Here is a tiny trained network, its code and every weight. The questions are about switching its units off for an input and a target symbol, where a switched-off unit gives its printed mean instead of its output.

import numpy as np


def w(rows, s, z=0):
    codes = np.array(rows[::2]) - 128.0
    scale = np.full(codes.shape[1], s)
    scale[-1] = z or s
    return codes * scale


def f(y):
    return np.maximum(y, 0)


def softmax(a):
    e = np.exp(a - a.max(-1, keepdims=True))
    return e / e.sum(-1, keepdims=True)


def log_softmax(a):
    a = a - a.max(-1, keepdims=True)
    return a - np.log(np.exp(a).sum(-1, keepdims=True))


def net(x, mask):
    ids = ['δζηθτφω'.index(c) for c in x.split()]
    T = len(ids)
    res = E[ids] + P[:T]
    r = res
    for j in range(3):
        rows = slice(3 * j, 3 * j + 3)
        q, k, v = (r @ M[0][rows].T for M in (Q, K, V))
        z = softmax(np.where(np.tri(T) > 0, q @ k.T / 3**0.5, -1e9)) @ v
        o = O[0][rows]
        res = res + np.where(mask[j], z, o[:, -1]) @ o[:, :-1]
    y = f(res @ A[0][:, :-1].T + A[0][:, -1])
    res = res + np.where(mask[3:15], y, B[0][:, -1]) @ B[0][:, :-1]
    return log_softmax(res[-1] @ U[:, :-1].T + U[:, -1])


Q, K, V, O, A, B = {}, {}, {}, {}, {}, {}
E = w([
[151,100,132,112],'δ',
[120,133,109,178],'ζ',
[119,95,139,191],'η',
[77,254,186,136],'θ',
[91,161,53,106],'τ',
[94,118,151,83],'φ',
[165,67,55,94],'ω',
],0.018)
P = w([
[12,234,99,125],'0',
[63,209,126,119],'1',
[33,163,108,165],'2',
[26,209,195,56],'3',
[18,72,104,120],'4',
[254,14,21,190],'5',
[74,172,103,113],'6',
[170,177,61,137],'7',
[162,193,91,142],'8',
[243,137,168,226],'9',
[211,163,143,119],'10',
[132,247,55,130],'11',
[129,250,110,53],'12',
],0.0051)
Q[0] = w([
[243,179,168,104],'head 1',
[90,179,113,117],'head 1',
[116,93,164,196],'head 1',
[124,207,141,74],'head 2',
[110,245,94,123],'head 2',
[115,162,168,175],'head 2',
[109,120,91,49],'head 3',
[144,130,205,166],'head 3',
[104,155,175,102],'head 3',
],0.011)
K[0] = w([
[66,75,143,186],'head 1',
[193,63,35,59],'head 1',
[144,76,144,79],'head 1',
[98,88,119,95],'head 2',
[120,131,123,74],'head 2',
[122,111,10,156],'head 2',
[113,64,204,116],'head 3',
[85,147,127,164],'head 3',
[117,67,126,160],'head 3',
],0.011)
V[0] = w([
[140,203,34,51],'head 1',
[185,151,61,6],'head 1',
[153,64,128,110],'head 1',
[43,95,173,75],'head 2',
[207,139,41,167],'head 2',
[191,188,163,88],'head 2',
[137,163,29,149],'head 3',
[64,76,207,132],'head 3',
[120,120,123,189],'head 3',
],0.011)
O[0] = w([
[151,68,112,168,255],'head 1',
[174,17,253,141,201],'head 1',
[143,51,136,60,96],'head 1',
[160,151,156,246,215],'head 2',
[14,204,142,67,66],'head 2',
[74,74,23,141,90],'head 2',
[85,81,92,67,162],'head 3',
[196,232,203,145,138],'head 3',
[72,140,133,67,103],'head 3',
],0.0069,0.0063)
A[0] = w([
[153,73,84,155,79],'neuron 1',
[172,77,64,140,138],'neuron 2',
[100,68,219,149,163],'neuron 3',
[122,150,139,13,251],'neuron 4',
[179,194,115,95,122],'neuron 5',
[161,133,152,140,38],'neuron 6',
[118,204,77,66,157],'neuron 7',
[166,201,145,75,236],'neuron 8',
[234,126,116,112,138],'neuron 9',
[50,158,190,95,71],'neuron 10',
[83,118,183,161,47],'neuron 11',
[90,109,165,2,87],'neuron 12',
],0.0096,0.0027)
B[0] = w([
[68,115,107,51,217],'neuron 1',
[145,110,161,54,238],'neuron 2',
[204,174,147,69,254],'neuron 3',
[147,143,234,192,163],'neuron 4',
[60,81,145,119,146],'neuron 5',
[145,110,153,141,155],'neuron 6',
[188,151,161,123,144],'neuron 7',
[133,39,85,201,167],'neuron 8',
[145,184,75,137,224],'neuron 9',
[92,70,116,90,161],'neuron 10',
[94,3,102,97,168],'neuron 11',
[148,136,164,119,164],'neuron 12',
],0.0066,0.0057)
U = w([
[147,196,125,132,193],'δ',
[54,174,97,145,4],'ζ',
[116,174,138,97,18],'η',
[87,177,117,171,139],'θ',
[46,75,97,118,104],'τ',
[206,104,175,253,188],'φ',
[166,36,122,83,164],'ω',
],0.0077,0.0033)

Each question gives the input, a string of symbols that net reads in full, and the target symbol t.
The units are the heads (3 rows each of Q, K, V and O) and the neurons (one row each of A and B). Each row of codes is followed by its name. A weight is (code - 128) times the scale printed after its matrix; where a second scale follows, it is the last column's (O, A, B and U).
mask holds one flag per unit, heads first, then neurons. A switched-off unit (its flag False) gives its mean, the last column of its rows in O or B, instead of its output. The means were averaged over made-up inputs and are rounded, as every weight is.
A unit's drop is (log p(t) with every unit on - log p(t) with that unit switched off) / (log p(t) with every unit on - log p(t) with every unit switched off).
The circuit of an input: a set's keep is (log p(t) with only the set's units on - log p(t) with every unit switched off) / (log p(t) with every unit on - log p(t) with every unit switched off). Starting from the 12 units with the biggest drops (on a tie, the unit counted first), units are removed one at a time, each time the one whose removal leaves the highest keep (on an exact tie, the one counted first), for as long as the keep stays at least 0.8.
circuit, biggest first: the units of the circuit, biggest drop first
most important unit: the unit with the biggest drop
k most important neurons: the k neurons with the biggest drops, biggest first
which heads matter: for each layer, one digit per head in row order, 1 if its drop is at least 0.15 and else 0, layers parted by /
drop when u is switched off: that unit's drop, to one decimal
input τ φ θ φ φ ω τ φ φ ω η, target ω: which heads matter	001
input φ φ η η φ, target φ: which heads matter	011
input τ τ θ, target τ: 2 most important neurons	neuron 11; neuron 10
input ζ φ ζ φ φ ζ φ η τ, target φ: circuit, biggest first	head 2
input η δ φ φ φ φ φ, target φ: circuit, biggest first	head 3; head 2
input τ φ δ ω φ ζ ω τ ζ, target ω: which heads matter	101
input τ τ τ, target τ: which heads matter	101
input φ φ τ, target φ: circuit, biggest first	head 3; head 2
input φ θ θ τ ω φ θ, target ω: which heads matter	100
input δ ω τ η, target ω: which heads matter	101
input δ ω τ φ τ ω η τ, target ω: which heads matter	101
input τ τ ζ τ ω ζ, target ω: which heads matter	001
input φ φ θ, target φ: which heads matter	010
input τ τ ζ δ ζ τ η, target τ: most important unit	head 3
input τ ω φ τ τ τ τ δ ω δ θ, target ω: drop when neuron 8 is switched off	0.0
